Here is a tiny trained network, its code and every weight. The questions are about switching its units off for an input and a class, where a switched-off unit gives its printed mean instead of its output.

import numpy as np


def w(rows, s, z=0):
    codes = np.array(rows[::2]) - 128.0
    scale = np.full(codes.shape[1], s)
    scale[-1] = z or s
    return codes * scale


def norm(h):
    return h / np.sqrt((h * h).mean(-1, keepdims=True) + 1e-5)


def f(y):
    return y / 2 * (1 + np.tanh(0.7978845608 * (y + 0.044715 * y**3)))


def log_softmax(a):
    a = a - a.max(-1, keepdims=True)
    return a - np.log(np.exp(a).sum(-1, keepdims=True))


def net(x, mask):
    res = np.array(x, float).reshape(1, 5) / 4 @ E
    u = 0
    for l in range(2):
        y = f(norm(res) @ A[l][:, :-1].T + A[l][:, -1])
        res = res + np.where(mask[u : u + 11], y, B[l][:, -1]) @ B[l][:, :-1]
        u += 11
    return log_softmax(norm(res)[-1] @ U[:, :-1].T + U[:, -1])


A, B = {}, {}
E = w([
[103,106,106,138,110,148,131,123,95,111],'x0',
[150,154,187,237,124,114,39,228,128,167],'x1',
[155,152,157,80,132,119,109,144,161,141],'x2',
[191,93,59,177,119,1,16,114,75,143],'x3',
[152,242,172,150,138,129,88,117,39,126],'x4',
],0.0077)
A[0] = w([
[95,195,218,171,110,169,210,166,118,123,81],'0.n1',
[111,59,125,187,99,142,101,209,217,161,140],'0.n2',
[98,213,177,170,151,182,166,143,138,159,164],'0.n3',
[107,43,81,61,111,92,150,72,208,153,183],'0.n4',
[69,126,140,203,243,73,144,86,200,117,116],'0.n5',
[81,78,148,128,124,121,33,180,140,144,169],'0.n6',
[148,255,95,76,161,121,140,29,39,105,140],'0.n7',
[125,142,121,138,118,84,141,142,93,125,68],'0.n8',
[73,120,177,73,155,244,223,165,165,183,218],'0.n9',
[150,87,203,128,153,191,205,122,151,151,253],'0.n10',
[248,70,11,115,99,85,105,57,118,136,170],'0.n11',
],0.0071,0.0026)
B[0] = w([
[157,3,175,57,67,118,169,192,145,113,195],'0.n1',
[62,229,86,131,74,142,90,7,187,88,179],'0.n2',
[118,70,27,113,122,170,154,154,72,125,192],'0.n3',
[85,141,68,122,204,163,151,234,58,133,193],'0.n4',
[157,80,121,78,149,123,119,108,91,82,135],'0.n5',
[148,164,126,194,81,95,151,58,106,166,159],'0.n6',
[103,157,76,218,52,128,51,56,152,126,202],'0.n7',
[135,195,144,178,54,45,212,207,125,207,128],'0.n8',
[125,99,170,157,183,146,159,48,156,122,248],'0.n9',
[212,165,150,219,76,190,111,84,48,243,197],'0.n10',
[83,179,194,105,126,78,109,184,142,102,192],'0.n11',
],0.0063,0.011)
A[1] = w([
[120,110,106,110,160,56,174,134,105,146,25],'1.n1',
[149,126,188,164,114,122,122,245,70,141,250],'1.n2',
[103,90,136,125,140,134,203,112,109,178,64],'1.n3',
[84,165,147,144,142,169,192,77,204,132,241],'1.n4',
[51,78,78,109,119,156,117,72,164,112,210],'1.n5',
[131,86,134,96,197,175,149,125,114,130,131],'1.n6',
[135,105,143,142,188,181,172,130,110,143,132],'1.n7',
[120,124,107,107,170,97,121,179,100,140,80],'1.n8',
[132,122,127,198,144,98,128,110,140,157,246],'1.n9',
[166,161,151,172,96,161,145,110,102,157,254],'1.n10',
[96,160,75,126,91,96,100,117,185,92,115],'1.n11',
],0.012,0.0016)
B[1] = w([
[86,65,99,97,127,184,140,160,159,173,139],'1.n1',
[168,20,56,56,173,254,162,96,153,139,204],'1.n2',
[63,177,174,121,111,33,88,129,98,126,213],'1.n3',
[159,104,146,114,45,143,66,119,88,110,254],'1.n4',
[194,132,189,106,131,174,109,134,168,177,225],'1.n5',
[101,187,105,185,113,68,166,163,145,81,205],'1.n6',
[100,200,23,171,219,23,65,170,109,136,226],'1.n7',
[241,14,193,106,76,187,162,88,147,144,148],'1.n8',
[111,221,207,139,104,100,83,100,58,140,185],'1.n9',
[228,31,136,21,135,185,120,114,229,128,243],'1.n10',
[108,158,127,168,179,80,231,191,107,80,205],'1.n11',
],0.0074,0.0095)
U = w([
[62,200,140,180,147,40,119,147,120,114,247],'0',
[193,92,197,136,97,166,72,46,134,184,58],'1',
[133,2,98,74,169,162,207,203,167,131,93],'2',
],0.014,0.0014)

Each question gives the input, the list of numbers given to net, and the class t.
The units are the neurons (one row each of A and B). Each row of codes is followed by its name. A weight is (code - 128) times the scale printed after its matrix; where a second scale follows, it is the last column's (A, B and U).
mask holds one flag per neuron, layer by layer. A switched-off neuron (its flag False) gives its mean, the last column of its row in B, instead of its output. The means were averaged over made-up inputs and are rounded, as every weight is.
A unit's drop is (log p(t) with every unit on - log p(t) with that unit switched off) / (log p(t) with every unit on - log p(t) with every unit switched off).
The circuit of an input: a set's keep is (log p(t) with only the set's units on - log p(t) with every unit switched off) / (log p(t) with every unit on - log p(t) with every unit switched off). Starting from the 12 units with the biggest drops (on a tie, the unit counted first), units are removed one at a time, each time the one whose removal leaves the highest keep (on an exact tie, the one counted first), for as long as the keep stays at least 0.8.
circuit, biggest first: the units of the circuit, biggest drop first
unit that matters most: the unit with the biggest drop
top k neurons: the k neurons with the biggest drops, biggest first
drop when u is switched off: that unit's drop, to one decimal
input [0,7,-4,1,-2], class 0: circuit, biggest first	(0.n2 1.n11)
input [8,5,7,0,-7], class 1: top 2 neurons	(1.n7 1.n5)
input [-5,-7,4,3,1], class 0: top 4 neurons	(0.n7 1.n10 1.n2 0.n1)
input [-2,1,3,-8,8], class 2: circuit, biggest first	(0.n1 0.n3)
input [-6,7,3,2,-2], class 0: unit that matters most	0.n2
input [7,-1,-2,1,5], class 0: top 4 neurons	(0.n7 0.n10 0.n9 1.n11)
input [-4,-4,-4,-8,1], class 1: top 4 neurons	(0.n10 1.n4 1.n11 1.n10)
input [1,1,-6,0,-5], class 1: top 3 neurons	(0.n2 1.n5 1.n7)
input [-5,0,-2,0,-6], class 0: top 2 neurons	(0.n4 1.n10)
input [3,2,8,-6,-6], class 1: top 2 neurons	(0.n2 0.n10)
input [6,6,-7,-7,2], class 2: top 2 neurons	(0.n1 0.n7)
input [-6,-3,4,-7,-6], class 0: top 2 neurons	(1.n7 0.n4)
input [3,3,-3,-8,8], class 2: drop when 0.n8 is switched off	0.0
input [-7,8,-8,7,6], class 1: circuit, biggest first	(1.n2)
input [-6,2,1,-7,8], class 2: drop when 0.n3 is switched off	0.2
input [2,4,-4,-4,-8], class 1: drop when 0.n2 is switched off	0.6
input [4,2,-4,-1,6], class 2: drop when 0.n9 is switched off	0.1
